Each row of numbers belongs to one of the objects below and depends on some of the facts about them. Some rows are named. Which object is each other row?

Some rows with their names:
[  5 -42 -22   3 -40  34  28 -30  28  32 -20  25 -11 -25  50 -28 -29   7
  21   5  11  26  -9  12 -56 -34  11  36  -1 -38  15   0  41 -30   3 -33]: z962
[ -3 -13  -1   6 -12  -6  20   5   6  21   4  -6   3 -12   8  -3  -9 -11
  26 -18  21   3 -47  16  -6   3 -15  20  -2  -9  23  -5  19  -5 -21  -4]: z851
[ -8  23  -6  -2  12 -27  23 -11 -14   4  -2  -4   3   5 -33  29  -2 -39
  -7 -16  27 -12  -3 -10  23  34 -52 -20  -6   1 -22   5  33   4  -3 -16]: z954
[ 15   9 -41 -17 -37  34  42 -28  -9  19 -44  -3 -13   5  -8  40  27 -27
 -28  32 -31   0  -7  -4 -43 -40 -21  -7 -30 -26 -20  35  97  -8  19 -54]: z133
[ -6  11   1  -5  -5  -1  14   5  -5   9  -3  -8   4   1 -33  21  10 -26
   0 -14  36 -10 -30  13  18  33 -39   9  -4  -4  -6   6   7  11 -15 -10]: z658
[ 12 -21 -43 -17  -5  44  31 -33  14  12 -50  18  14  -2   9  22  -9  25
  -1  -3  15   3  10  36  11   1 -21  35 -14 -22 -17  19  44  -8 -38  -7]: z828
[  4 -26 -16  12   6  49  15  -4 -13   4 -40  39   5   8 -10   9  -6 -22
 -11   0  49   5   7  37  20  27 -22  17   5  -3 -40  25   0 -11 -19  -5]: z388
[ -6  21  -5  -6 -13  -4  37  14  23  17  -9   1 -15 -38  13   4 -26   1
  16 -25  26 -11  -8   3  -3  -3 -18  15 -17 -27   7  -1  46   5 -23   8]: z261
[  0 -36  -4  -7 -18  49  33 -16  25  20 -36  41 -18 -20  27 -15 -29   3
  19 -15  44  22   4  27 -16  -8  -1  33   6 -14 -16  26  17 -14 -10 -10]: z933
[ 14   6 -10  36  20 -40  -7  -4 -53 -13   7 -16  33  35 -59  45   6 -70
 -19   8  39  -1 -18   1  48  59 -74 -38  19   4 -40 -15 -10 -11 -23 -21]: z995
[ 15 -10 -30 -13 -12  11 -12 -38 -12 -18 -66   8  14 -25  21 -25  17   5
  27  12  22 -15  16  23 -34   9  26  17  13  -7  15  30  -5 -85   5 -14]: z460
[ 16 -36  -9 -21 -22  28 -17   0 -16  -6 -37   1 -10  -3 -25  25  12 -18
   6  21  34  17  10  36   6  18  13  20 -19 -12 -19  36 -12 -50  -7  -1]: z173
[ 17  11  -4  34  13 -44 -12   8 -54 -16  11 -14  32  17 -60  42  -6 -70
  -4   8  49   0  -4  -1  44  51 -68 -32  24  -3 -42 -18  -4 -13 -28 -14]: z432
[ -2 -35 -14  -6 -20  29   8 -18   5  12 -20  28   5 -12  17   1 -17 -10
  17   8  30  20  -3  34 -11 -14  -6  40   9 -33  -5  -8   6 -30 -12 -24]: z109
[  -1    0  -71  -15   33   -7   10  -97    1   13 -106   56  -13  -39
   69  -87   14   13   30  -10   19  -52   21   -8  -59   24   37    9
    0  -17   51   12    9 -105   45  -23]: z297
[ -3   8  25  -4  13   7  12   6  40  11  53 -18 -14  34   3 -42  17  52
 -10 -27 -45  -1 -25 -24 -47 -42  20 -11  14  61  29  -6 -15  75  29   4]: z725
[  8 -36 -29 -28 -19 -16  39  22  30  48  29 -36 -56   4 -52   1 -22   2
  20  -6  28  57   7   0  -9  31  34  11 -85 -22   9  10  37  -6  17  31]: z913

How the objects are related:
z611 {gustum=grutrer, klaflun=e, tuklak=j}
z519 {pastotam=z757 z737, gustum=grutrer, klaflun=c, tuklak=h}
z873 {gustum=giska, klaflun=c, tuklak=i}
z30 {subram=z704, gustum=grutrer, klaflun=g, tuklak=h}
z658 {gustum=kostis, klaflun=a, tuklak=j}
z598 {gustum=kostis, klaflun=e, tuklak=i}
z933 {subram=z446, gustum=pasita, klaflun=b, tuklak=h}
z585 {gustum=giska, klaflun=g, tuklak=h}
z966 {subram=z373 z513, pastotam=z768, gustum=giska, klaflun=g, tuklak=h}
z15 {gustum=nive, klaflun=g, tuklak=i}
z521 {subram=z572, pastotam=z460, gustum=grutrer, klaflun=e, tuklak=h}
z616 {gustum=nive, klaflun=c, tuklak=h}
z342 {pastotam=z206 z97, gustum=giska, klaflun=a, tuklak=i}
z737 {subram=z704, gustum=kostis, klaflun=f, tuklak=j}
z444 {subram=z71, gustum=kostis, klaflun=f, tuklak=i}
z109 {subram=z71 z585, gustum=grutrer, klaflun=e, tuklak=h}
z936 {subram=z585, gustum=grutrer, klaflun=b, tuklak=j}
z409 {gustum=pasita, klaflun=e, tuklak=i}
z517 {gustum=pasita, klaflun=a, tuklak=i}
z972 {pastotam=z465 z303, gustum=kostis, klaflun=a, tuklak=j}
z784 {pastotam=z913, gustum=nive, klaflun=d, tuklak=h}
z97 {pastotam=z915, gustum=nive, klaflun=c, tuklak=i}
z455 {subram=z469 z522, pastotam=z913, gustum=pasita, klaflun=a, tuklak=i}
z297 {subram=z986, pastotam=z882, gustum=kostis, klaflun=g, tuklak=h}
z446 {pastotam=z470 z455, gustum=nive, klaflun=c, tuklak=h}
z819 {subram=z102 z731 z759, gustum=kostis, klaflun=a, tuklak=j}
z878 {gustum=grutrer, klaflun=f, tuklak=h}
z759 {subram=z782, pastotam=z966 z276, gustum=giska, klaflun=g, tuklak=h}
z190 {pastotam=z915, gustum=pasita, klaflun=e, tuklak=j}
z558 {gustum=nive, klaflun=a, tuklak=i}
z962 {gustum=grutrer, klaflun=g, tuklak=h}
z986 {subram=z759 z60, gustum=pasita, klaflun=c, tuklak=i}
z388 {subram=z178 z109, gustum=nive, klaflun=a, tuklak=h}
z237 {pastotam=z784, gustum=pasita, klaflun=g, tuklak=h}
z279 {subram=z261 z616 z544, pastotam=z475, gustum=kostis, klaflun=e, tuklak=h}
z257 {gustum=nive, klaflun=b, tuklak=i}
z193 {gustum=kostis, klaflun=a, tuklak=i}
z571 {gustum=pasita, klaflun=f, tuklak=i}
z968 {gustum=pasita, klaflun=c, tuklak=i}
z567 {pastotam=z151 z517, gustum=nive, klaflun=e, tuklak=i}
z880 {gustum=kostis, klaflun=g, tuklak=h}
z316 {subram=z261 z878, gustum=pasita, klaflun=e, tuklak=h}
z747 {gustum=kostis, klaflun=a, tuklak=h}
z704 {subram=z522, gustum=pasita, klaflun=d, tuklak=j}
z323 {gustum=pasita, klaflun=a, tuklak=i}
z943 {gustum=nive, klaflun=c, tuklak=h}
z720 {subram=z422, gustum=pasita, klaflun=e, tuklak=j}
z951 {pastotam=z507, gustum=pasita, klaflun=e, tuklak=i}
z43 {pastotam=z737 z475, gustum=nive, klaflun=f, tuklak=i}
z651 {subram=z469 z444, gustum=pasita, klaflun=a, tuklak=i}
z906 {gustum=giska, klaflun=g, tuklak=i}
z472 {subram=z731, gustum=nive, klaflun=c, tuklak=i}
z757 {subram=z873, pastotam=z422, gustum=nive, klaflun=g, tuklak=i}
z20 {gustum=pasita, klaflun=d, tuklak=h}
z206 {pastotam=z446, gustum=giska, klaflun=d, tuklak=j}
z173 {pastotam=z759 z784, gustum=pasita, klaflun=a, tuklak=h}
z469 {subram=z71, gustum=nive, klaflun=b, tuklak=h}
z432 {subram=z312, gustum=giska, klaflun=c, tuklak=j}
z800 {gustum=grutrer, klaflun=f, tuklak=j}
z731 {subram=z585 z444, gustum=grutrer, klaflun=a, tuklak=j}
z312 {subram=z651 z444, gustum=grutrer, klaflun=a, tuklak=h}
z782 {subram=z522, pastotam=z737, gustum=grutrer, klaflun=c, tuklak=h}
z222 {gustum=pasita, klaflun=a, tuklak=h}
z151 {pastotam=z882, gustum=giska, klaflun=d, tuklak=i}
z182 {gustum=grutrer, klaflun=d, tuklak=h}
z438 {gustum=giska, klaflun=c, tuklak=h}
z382 {gustum=grutrer, klaflun=g, tuklak=j}
z954 {gustum=giska, klaflun=a, tuklak=j}
z153 {gustum=giska, klaflun=b, tuklak=h}
z725 {subram=z647, gustum=grutrer, klaflun=b, tuklak=i}
z55 {gustum=kostis, klaflun=a, tuklak=j}
z717 {gustum=pasita, klaflun=c, tuklak=h}
z959 {gustum=kostis, klaflun=b, tuklak=j}
z133 {gustum=giska, klaflun=b, tuklak=h}
z647 {gustum=kostis, klaflun=d, tuklak=i}
z739 {pastotam=z737, gustum=pasita, klaflun=f, tuklak=h}
z422 {subram=z704, pastotam=z151, gustum=giska, klaflun=c, tuklak=i}
z769 {subram=z261, gustum=pasita, klaflun=f, tuklak=j}
z507 {gustum=pasita, klaflun=f, tuklak=h}
z241 {gustum=pasita, klaflun=e, tuklak=h}
z60 {gustum=grutrer, klaflun=e, tuklak=i}
z71 {gustum=pasita, klaflun=d, tuklak=h}
z577 {gustum=giska, klaflun=a, tuklak=i}
z75 {subram=z616, gustum=nive, klaflun=c, tuklak=i}
z248 {pastotam=z206, gustum=pasita, klaflun=d, tuklak=h}
z572 {gustum=pasita, klaflun=g, tuklak=h}
z460 {pastotam=z297, gustum=pasita, klaflun=e, tuklak=h}
z995 {gustum=giska, klaflun=c, tuklak=j}
z405 {gustum=grutrer, klaflun=e, tuklak=i}
z915 {pastotam=z297, gustum=pasita, klaflun=e, tuklak=j}
z544 {subram=z720, gustum=pasita, klaflun=d, tuklak=i}
z770 {gustum=grutrer, klaflun=c, tuklak=i}
z781 {subram=z585, gustum=pasita, klaflun=g, tuklak=i}
z828 {gustum=nive, klaflun=f, tuklak=h}
z208 {pastotam=z102 z206, gustum=giska, klaflun=e, tuklak=j}
z957 {pastotam=z517 z55, gustum=pasita, klaflun=c, tuklak=i}
z102 {subram=z720, pastotam=z913, gustum=pasita, klaflun=f, tuklak=i}
z95 {pastotam=z717, gustum=nive, klaflun=a, tuklak=i}
z768 {subram=z279, pastotam=z102, gustum=nive, klaflun=g, tuklak=i}
z607 {gustum=nive, klaflun=g, tuklak=h}
z261 {subram=z432 z616, gustum=nive, klaflun=b, tuklak=j}
z373 {subram=z704 z769, gustum=giska, klaflun=g, tuklak=j}
z942 {gustum=pasita, klaflun=f, tuklak=h}
z502 {pastotam=z519, gustum=giska, klaflun=d, tuklak=j}
z526 {pastotam=z913, gustum=pasita, klaflun=d, tuklak=h}
z649 {gustum=grutrer, klaflun=f, tuklak=h}
z321 {gustum=pasita, klaflun=b, tuklak=i}
z882 {gustum=kostis, klaflun=e, tuklak=i}
z675 {subram=z133, gustum=nive, klaflun=e, tuklak=j}
z603 {pastotam=z495 z526 z868, gustum=pasita, klaflun=c, tuklak=h}
z61 {gustum=nive, klaflun=a, tuklak=j}
z465 {pastotam=z882, gustum=pasita, klaflun=e, tuklak=h}
z327 {pastotam=z446 z737 z460, gustum=nive, klaflun=a, tuklak=h}
z927 {gustum=kostis, klaflun=d, tuklak=h}
z383 {gustum=pasita, klaflun=b, tuklak=h}
z775 {pastotam=z915 z517, gustum=grutrer, klaflun=f, tuklak=h}
z659 {pastotam=z882 z739, gustum=nive, klaflun=g, tuklak=i}
z569 {gustum=grutrer, klaflun=d, tuklak=i}
z851 {gustum=pasita, klaflun=e, tuklak=j}
z359 {pastotam=z303, gustum=pasita, klaflun=g, tuklak=h}
z416 {gustum=nive, klaflun=f, tuklak=i}
z290 {gustum=nive, klaflun=f, tuklak=i}
z470 {gustum=pasita, klaflun=d, tuklak=h}
z458 {subram=z237, pastotam=z739, gustum=giska, klaflun=a, tuklak=h}
z560 {gustum=grutrer, klaflun=e, tuklak=i}
z303 {pastotam=z739, gustum=nive, klaflun=a, tuklak=h}
z178 {gustum=giska, klaflun=a, tuklak=h}
z475 {pastotam=z422, gustum=nive, klaflun=e, tuklak=h}
z513 {pastotam=z458, gustum=pasita, klaflun=f, tuklak=j}
z913 {gustum=kostis, klaflun=b, tuklak=j}
z764 {pastotam=z839, gustum=kostis, klaflun=a, tuklak=j}
z868 {subram=z651 z446, pastotam=z839 z764, gustum=nive, klaflun=f, tuklak=j}
z276 {gustum=giska, klaflun=b, tuklak=h}
z522 {subram=z312, gustum=giska, klaflun=d, tuklak=h}
z495 {pastotam=z915 z197, gustum=pasita, klaflun=d, tuklak=i}
z115 {gustum=kostis, klaflun=d, tuklak=j}
z948 {subram=z416, gustum=giska, klaflun=d, tuklak=i}
z839 {subram=z943 z986 z560, pastotam=z739, gustum=pasita, klaflun=b, tuklak=i}
z197 {pastotam=z737, gustum=grutrer, klaflun=a, tuklak=h}

Name these rows:
No name comes twice in this set of rows, the named rows included.
[ 13 -14 -22 -38 -34  27  20  -7  27  -6 -34 -10  23 -27   1  34  -2  17
  28  10  24  13  28  40  -2 -43 -18  71   2 -46  -8  -6  28 -22 -50  -3] : z878
[  4 -12 -22 -11 -17  39  31 -11  15  23 -41  42 -14 -29  20  -1 -26  -6
   2   2  22   1  12  18  -7  -9  -9  27 -24 -37 -23   5  39 -15 -15 -10] : z469
[-12  36  14  21  20 -32 -11  -8  16 -19  29 -10   0 -26  80 -51  -6  67
   0 -24 -75 -39  15 -67 -30 -26  57 -31   7  14  59 -15   6  16  24  32] : z659
[-32  35  25  -9 -15 -24  13   5 -12   9 -10   5 -31 -21  -1  12   1 -56
 -13 -20  16 -14   7 -38   8  22  -7 -43 -32 -20 -18  33  36 -15  40 -12] : z502
[  3  44  14   7  40 -20 -27  29   3 -23  37 -19  -5  21 -21 -10  14  28
 -23   2 -37 -16   5 -18  24   5   8 -23   1  40  10 -19 -42  48  -1  30] : z95
[ -7  28  -4  22  30 -44  36  -9  34  13  51   3 -15   1  35 -28 -35  48
  -9 -15 -67  -5  20 -68 -25 -46  16 -39  -2   9  13 -58  49  58  31   6] : z906
[  2 -17 -23   6 -30  27   4 -15 -12 -16 -20   3   8 -27  26   9 -20  -4
   6  14  25   5  29   3  -2   5  18  13   1 -40 -14  19  18 -55  -9  -3] : z279
[  0   3  25  27  72 -49 -76  31 -26  -5  40  -1  33  56 -42   2  20 -19
 -21  23 -41  -6 -34  16  54  19 -11  -6  32  41   2 -81 -93  50  -1  -1] : z986
[ 22 -37 -39 -13 -70  27  14 -14  10  25 -31 -18 -17 -15  25   4  13   8
  18  26 -26  29 -19  18 -74 -39  43  12 -34 -27  34  36  75 -53  12 -31] : z237
[  6  35  -2  14  39 -36 -15  13   5 -20  30 -17  -2   9  14 -31   6  51
  -3  -1 -52 -28  18 -36 -11  -9  22 -28  11  33  34 -26 -21  21  13  29] : z567

The same objects again, as new rows of numbers:
Some objects and their rows:
[  7  -5  -4   0  11  -4 -20   0  -6  -4   2   6  -6   5  -8  -8   2  35
  11   9   5   9   3  15  -1 -15  -7]: z303
[ 12  -5 -12  -4  -6   1  -4   9  -2 -14  -2 -13 -16   1  28  -4  -3  22
  -9  11 -32  -2   5  -8  -8  11   7]: z526
[  1  -3  10   7 -11   0   1  -9   2 -10   2 -15  -8  12  18  -6  -6   4
  12  11   5  -2  -6 -12   0   7   6]: z30
[ 13  -1  -1   4 -16   2  -1  -9   3 -18   1 -11 -11   4   9 -20  -5  11
   2   5  -3  -1  -9   1   1  13  13]: z572
[  9  -6  12   5 -10   0   1 -15   0  -7   0 -10 -10   5  17 -19 -10  18
   6   2   3  -5 -13  -2  -2  10  11]: z607
[  6  -5   9   5 -14   1   3 -15   1  -9  -1 -10  -7   4  13 -15 -10  13
   3   4  -1  -6 -13  -1   1  12  10]: z962
[  6 -17   8  -4 -19   1   3  -3 -13  -1  -3 -17 -14  -5  14   5 -31  25
   0 -21  -2  -9  -5  -5  -4   1   5]: z438
[  3  -9  24   9  -8   0   5 -19   1  -2   1 -12 -12  13  18  -9 -11  18
   5   3   0  -7  -6   2  -1  -2   5]: z585
[ 13  14 -18  -2   8   3  -9   5   0   0   5   2 -14   3  12  10  11  17
   7  25   3  18  13   6 -11   2 -11]: z102
[ 14   7  13   1  -2   0  -1 -16   1   3   3 -13  -4  13  28  -2  -6   6
  16  14   3  -3  -1 -11  -4  14   8]: z768
[-12   0  -2   2  -3  -2  -8  -3  -5 -16   5  -6  -4  11  -9  -2  18   5
   1  20  -9  -7   6   8  -8 -10  12]: z839
[-13  -9  13   3  -2  -3  -1 -17  -2 -26  -7 -15   6   6   4   1  -5  14
   0 -16 -26 -13  -3  -1  -7   1   9]: z151
[-24   7  21  -9   5  -3  19  10   4  44  -2   5  35 -12  10  11   0 -45
 -13  -6 -24 -20   1 -12   5   9   7]: z206
[-20  11   0  -6  22  -3  11  13  11  44  -1  27  31 -15 -14   5  13 -46
  -6  -1  11   1  -2   5  10  -1 -11]: z954
[-21  13  -1  -5  19  -3   8  13  11  37   1  27  30 -15 -16   5  16 -48
  -8  -1  11   3   0   3   8   0 -10]: z61
[-17  13   6  -4   9  -1  17  12  11  33   1  17  31 -13  -7   2  13 -59
 -13   0  -4  -6  -3  -6  10  11   4]: z959
[ -9  17  -3  -6   4   3  14  15  10  41   3  19  27 -20 -14   7  11 -59
 -11  -5  10  -1   1  -2  12   7  -3]: z851

Rows to name:
No name comes twice in this set of rows, the named rows included.
[ -5  15   9  -7  12  -1  12  21   5  53   8  20  28  -6 -15  17  14 -59
   3  12  24   1   8  -5  12  -6  -3] : z737
[  2 -14  10  -4 -17   1   7  -8 -13  -3  -4 -17 -11  -6   9   9 -23  14
  -3 -23  -1 -16  -4  -2  -2   3   4] : z873
[-12  -6  -2   0 -22   4   7   1 -12 -13   1 -20 -14  -3   3  16  -8  -1
  -5  -8  -3 -15   3  -6 -11  -3  12] : z986
[-13  27   4  -3   8   5  10   1  12  31   3  18  34 -17 -19   8  13 -49
  -6  -9  -7   5   6   3   6   6  -2] : z915
[  4  -5   1   6   0   2  -4  -3  -2  -8   0  -2 -14   9   1   1  -3  18
   3   0   9   8   4   5   0 -12  -9] : z109
[  0  -5  13  -3 -14   2   2 -13 -11  -6  -3 -18  -4  -3   8  11 -23  22
   0 -21 -12  -9   1  -3  -7   1   6] : z97
[ 12   1 -25   1   8   0 -17   4   0 -18   1   9 -12   1  -5  -9  11  28
   1   9  -5  18   5  12  -3  -7  -9] : z173
[  9   0  14   7 -11   3   6 -14   7 -14   3 -12 -10  11   4 -10   2  -4
  -2   4  -1  -7  -1  -2   1   6  12] : z781
[ 12   0 -17   3  -2   1 -12   8   0 -15   2  -3 -12   8   0   1  -2  11
  12   9  13  14   4  -8   1  -3  -4] : z316
[-11  17  14  -9  12   1  14   6   5  57   3  19  33 -15  -1  12   3 -39
  -3  -1   5   2   0   3   4   7  -8] : z208
[ 18  12 -21  -1  16   2 -12   6   4  -4   3   5 -14   9   8   6  17  15
   1  26  -3  19  16   7  -6  -2 -13] : z455
[ 10  -9   8   0 -14   2  -1   6 -11  -8   0 -23 -14   5  18  15 -26  13
   9 -12   8  -8   0 -21  -3  -2   3] : z616
[ 19  -7  -6  -3   0   0 -18   8 -13   4   6   3 -13   4 -16 -10   1  27
   7  14  10  10   8  14   4 -16  -1] : z739
[ -1  -9  16   1 -14   3   7  -5  -9  -4   0 -20 -13   3  10  16 -18   9
  -1 -16   1 -15   4  -8  -6  -6   4] : z472
[ -5  -5  17  -1 -10   2   4  -6 -12  -2   1 -23  -3   7  15  22 -20  15
   9 -13  -2 -10   7 -11  -9  -2   4] : z422

The same objects again, as new rows of numbers:
Some rows with their names:
[ 11  -7  -4 -25 -16  17  19  -9  15  -1 -17  12  -2 -12 -26   5  23   5
  -4 -22  15 -11   7  18 -33  18  14  32]: z972
[ 15   6 -12  -3 -12  14  20  -8  32   5 -26   9   3 -21 -18   7  26 -14
  16 -34  -2   3   3   0 -19   4   6  -5]: z954
[ 37 -41 -14  -2  18  11  45  26   2  57 -23  14  33  47   7 -18 -15  28
  -2 -55  23 -37  67 -22  -9  38 -23 -32]: z95
[ 12   7 -16  -1  27 -22  -7 -13  -3  11  20  -9  45  44   1   4 -27  -7
  37  -6   3 -16   2   9  18 -41   1  -9]: z321
[  5   4  -8 -25   5  -8  -1   2  16   7  16   3 -11   2  -8   5   2 -12
   0   5  -9 -30 -16  26 -13  22   8  22]: z603
[ 24  -3 -15 -19   7 -10  11  -1 -25 -11  35   6  31  10  -3  -2  -8  20
  -3   3  -7 -27  25 -10   3 -43  13 -28]: z948
[ 14  11 -14 -13   8 -13  -4   5  21   7  21 -10  -3  -1   5   3   6  -7
   5   6 -23 -21 -19  17 -11  19  13   5]: z20
[ 16 -17 -17 -13  15   0  -5  10 -17  14  13   1  42  25  23   7 -25  18
  26   0   2 -14   1  -7   5 -27   7  -1]: z569
[ -7   5   7 -18  -9  20  14  -2  36   1 -18   9   8   2 -32  10  11 -18
   7 -24 -11  -9   0  15 -26  22 -14  38]: z279
[-17  10  14 -21 -23   2  25 -11  21  -9  -9  23   5 -16 -23  -2   0 -19
 -15 -25 -26 -24   5  -1 -21   5  -5   8]: z521
[ 26   7   8 -10   7  -4   9   3  19  10 -10   7  -5 -10  -8  18  20 -10
   8  -7 -10 -12  -7   8 -28  30  22  10]: z109
[ 16  -8 -22   9   8   2  -1   5  -7  21   8 -12  42  18   0   5 -12  12
  28 -10 -13 -16  15   2  11 -41   0  -1]: z290
[ -9  -7 -14 -24  -7  13  -4  16  21   7  14  10  -3   7   9  -1  -9 -13
  -1   2 -10 -14 -22   7  -8  25  -4  23]: z775
[ 22   2 -33 -15  -3 -13  -2  -3  18  11  11  -8  -5  -4   8   1  13   2
  17   1 -11 -18 -23  21 -11  11  22   9]: z769
[ 19  -2 -32   1   5 -17  -3  -7  -2   5  14 -16  47  33   4   7 -25   6
  40  -8 -22 -26   6  -2   3 -35   4   3]: z781
[ -5   8 -14 -23  12   2  -4  16  32  -3  23  -4  11  12  11 -10   2  -3
  11  14 -14   0 -39   0  -2  18   3   1]: z880
[-15  18  -2 -15   9  -7   2   3  26  16  30   4  13 -21   0 -15  -5 -21
 -10   2 -17 -12 -31  32  14  -4 -10 -13]: z237

Rows to name:
No name comes twice in this set of rows, the named rows included.
[-11  21  -2  -3  -4  -3 -30  -9  17 -12   7 -10   6 -37  -6  30   9 -24
  29  21 -42  10 -51  10 -12 -37  22  22] : z507
[  1   9   4 -21 -15 -18  37 -10   6  -6   0  17 -12 -20 -16 -11  23  -1
 -16  -7  -7 -21   1 -11 -22 -10  32 -18] : z675
[-17  10  -3 -26  12  -6  -3  16  16  18  28   6   1  -9  12 -17  -8 -10
  -9  12 -11  -5 -40  14  10   9   0 -16] : z572
[  3  11 -13 -13  15 -30  11 -13 -11  -4  21  -2  53  35  -8  -5 -32  -7
  21  -5  -5 -25   7  -7  17 -47   2 -22] : z725
[-19  34   2 -19  22 -13   5  -4  38  -5  34   8  14  -1 -15 -17   1 -27
  -3   6   2   1 -29  23  28 -11  -7 -33] : z133
[ 28  -7  -2 -14  24   4   2   0 -20  13  29   1  47   6  -2  -3   2  30
   1   8  16 -17  11  20  13 -34  12 -15] : z647
[ -9  -2 -29  -6  -9  13  -3  -6  28  22   7  -2   2  -3  -7  -3   0 -16
  16 -14  -1 -16 -18  45   2   6 -13  30] : z513
[-21   2  14 -24 -18  13  21   8  11 -11  -8  34  -9 -16 -15  -6   9 -11
 -27 -12 -10  -5   4 -25 -23  18   5  -5] : z458
[  6  -4  -3   7  15   4   7   0 -16  27  26  -4  45  -5  -1  -8 -13  14
   2  -7   0 -16   9  13  21 -57  -4 -24] : z416
[ 10   0 -20  -7  18 -16  -9 -13  -4  14  14  -7  45  50  -8  10 -36  -9
  38  -5   6 -25   8  16  13 -35  -4  12] : z839

